Below are the code and all the weights of a small trained network. Each question names an input and a class and asks about switching units off, where a switched-off unit gives its printed mean instead of its output.

import numpy as np


def w(rows, s, z=0):
    codes = np.array(rows[::2]) - 128.0
    scale = np.full(codes.shape[1], s)
    scale[-1] = z or s
    return codes * scale


def norm(h):
    return h / np.sqrt((h * h).mean(-1, keepdims=True) + 1e-5)


def f(y):
    return np.maximum(y, 0)


def log_softmax(a):
    a = a - a.max(-1, keepdims=True)
    return a - np.log(np.exp(a).sum(-1, keepdims=True))


def net(x, mask):
    res = np.array(x, float).reshape(1, 2) / 4 @ E
    u = 0
    for l in range(3):
        y = f(norm(res) @ A[l][:, :-1].T + A[l][:, -1])
        res = res + np.where(mask[u : u + 6], y, B[l][:, -1]) @ B[l][:, :-1]
        u += 6
    return log_softmax(norm(res)[-1] @ U[:, :-1].T + U[:, -1])


A, B = {}, {}
E = w([
[97,2,59,141,57,133,104,145,120,79],'x0',
[111,148,191,127,174,126,128,123,33,133],'x1',
],0.0022)
A[0] = w([
[120,239,143,123,139,118,131,158,168,124,109],'L0N1',
[125,87,98,127,111,129,129,131,216,123,61],'L0N2',
[143,254,131,134,138,118,123,133,242,124,2],'L0N3',
[148,154,139,128,136,130,134,145,21,124,56],'L0N4',
[118,147,130,150,119,102,94,152,122,73,69],'L0N5',
[145,251,147,131,144,153,127,135,142,181,142],'L0N6',
],0.0054,0.00067)
B[0] = w([
[197,167,141,150,148,146,118,49,189,98,215],'L0N1',
[87,150,85,182,158,106,54,234,144,53,208],'L0N2',
[176,112,178,83,112,204,197,47,86,253,235],'L0N3',
[40,52,169,145,100,163,96,103,125,130,209],'L0N4',
[140,173,155,135,186,105,121,96,188,169,143],'L0N5',
[209,155,70,91,134,44,181,118,106,77,253],'L0N6',
],0.0062,0.0057)
A[1] = w([
[151,107,3,144,69,109,103,207,218,67,38],'L1N1',
[85,181,112,131,178,93,100,224,102,129,2],'L1N2',
[146,185,145,124,160,234,117,200,24,173,123],'L1N3',
[209,193,95,126,161,127,131,112,168,167,151],'L1N4',
[204,127,92,118,103,216,150,114,181,232,91],'L1N5',
[64,157,143,118,100,147,130,196,112,115,112],'L1N6',
],0.0058,0.00064)
B[1] = w([
[247,150,89,175,141,151,165,152,88,98,254],'L1N1',
[189,30,112,189,108,167,139,127,33,79,184],'L1N2',
[127,141,78,130,107,116,111,164,196,102,141],'L1N3',
[111,133,127,94,83,140,198,208,136,216,200],'L1N4',
[42,119,182,151,164,54,91,122,74,3,195],'L1N5',
[126,161,122,124,159,173,89,97,167,167,172],'L1N6',
],0.0057,0.0071)
A[2] = w([
[134,90,116,163,78,74,152,195,135,233,80],'L2N1',
[77,115,150,158,162,35,75,98,146,33,68],'L2N2',
[83,105,170,131,99,167,181,171,120,187,118],'L2N3',
[1,162,147,155,149,59,85,238,166,38,2],'L2N4',
[174,99,51,164,128,116,74,142,181,110,111],'L2N5',
[39,116,169,140,141,181,64,175,110,211,16],'L2N6',
],0.0081,0.00045)
B[2] = w([
[127,165,95,130,82,58,108,116,209,142,130],'L2N1',
[73,166,143,170,157,117,89,130,165,78,204],'L2N2',
[136,111,92,142,128,137,83,127,146,157,170],'L2N3',
[79,171,137,56,100,157,158,254,74,196,169],'L2N4',
[173,110,115,176,142,159,121,153,92,117,253],'L2N5',
[154,80,120,120,143,167,117,51,110,213,220],'L2N6',
],0.009,0.0053)
U = w([
[138,138,83,139,67,61,99,140,215,162,44],'0',
[53,168,154,87,102,115,137,238,111,151,133],'1',
[81,40,133,140,140,190,51,52,115,250,175],'2',
[228,171,183,71,128,77,250,47,90,147,179],'3',
[50,156,179,186,162,78,76,81,171,27,137],'4',
[254,80,74,235,137,169,120,172,69,71,177],'5',
[120,75,133,109,91,108,123,135,173,101,3],'6',
[112,63,131,107,93,103,126,138,160,102,7],'7',
],0.0086,0.0047)

Each question gives the input, the list of numbers given to net, and the class t.
The units are the neurons (one row each of A and B). Each row of codes is followed by its name. A weight is (code - 128) times the scale printed after its matrix; where a second scale follows, it is the last column's (A, B and U).
mask holds one flag per neuron, layer by layer. A switched-off neuron (its flag False) gives its mean, the last column of its row in B, instead of its output. The means were averaged over made-up inputs and are rounded, as every weight is.
A unit's drop is (log p(t) with every unit on - log p(t) with that unit switched off) / (log p(t) with every unit on - log p(t) with every unit switched off).
The circuit of an input: a set's keep is (log p(t) with only the set's units on - log p(t) with every unit switched off) / (log p(t) with every unit on - log p(t) with every unit switched off). Starting from the 12 units with the biggest drops (on a tie, the unit counted first), units are removed one at a time, each time the one whose removal leaves the highest keep (on an exact tie, the one counted first), for as long as the keep stays at least 0.8.
circuit, biggest first: the units of the circuit, biggest drop first
most important unit: the unit with the biggest drop
top k neurons: the k neurons with the biggest drops, biggest first
top k neurons in layer l: the k neurons of layer l with the biggest drops, biggest first
drop when u is switched off: that unit's drop, to one decimal
input [6,6], class 2: circuit, biggest first	[L0N6; L1N1]
input [-3,7], class 4: most important unit	L0N4
input [8,5], class 2: top 2 neurons in layer 1	[L1N1; L1N5]
input [7,5], class 2: top 3 neurons in layer 0	[L0N6; L0N2; L0N1]
input [5,3], class 2: top 3 neurons	[L0N6; L0N2; L1N1]
input [8,7], class 2: top 3 neurons	[L0N6; L1N1; L1N5]
input [-1,-4], class 1: top 3 neurons	[L0N3; L1N5; L2N4]
input [-3,-8], class 1: top 2 neurons	[L0N2; L0N3]
input [-2,-5], class 1: top 4 neurons	[L0N2; L0N3; L1N1; L1N5]
input [0,0], class 0: top 2 neurons	[L0N2; L0N4]
input [4,5], class 2: top 2 neurons	[L0N6; L1N5]
input [-2,8], class 4: top 2 neurons in layer 0	[L0N4; L0N3]
input [-1,-6], class 1: top 3 neurons	[L0N3; L2N4; L1N5]
input [3,2], class 2: top 4 neurons in layer 0	[L0N6; L0N2; L0N1; L0N3]
input [-5,-7], class 3: top neuron	[L0N3]
input [2,4], class 2: drop when L0N6 is switched off	0.4
input [2,5], class 2: drop when L0N6 is switched off	0.1
input [-2,-7], class 1: drop when L1N5 is switched off	0.4
input [-3,3], class 3: drop when L2N1 is switched off	0.0
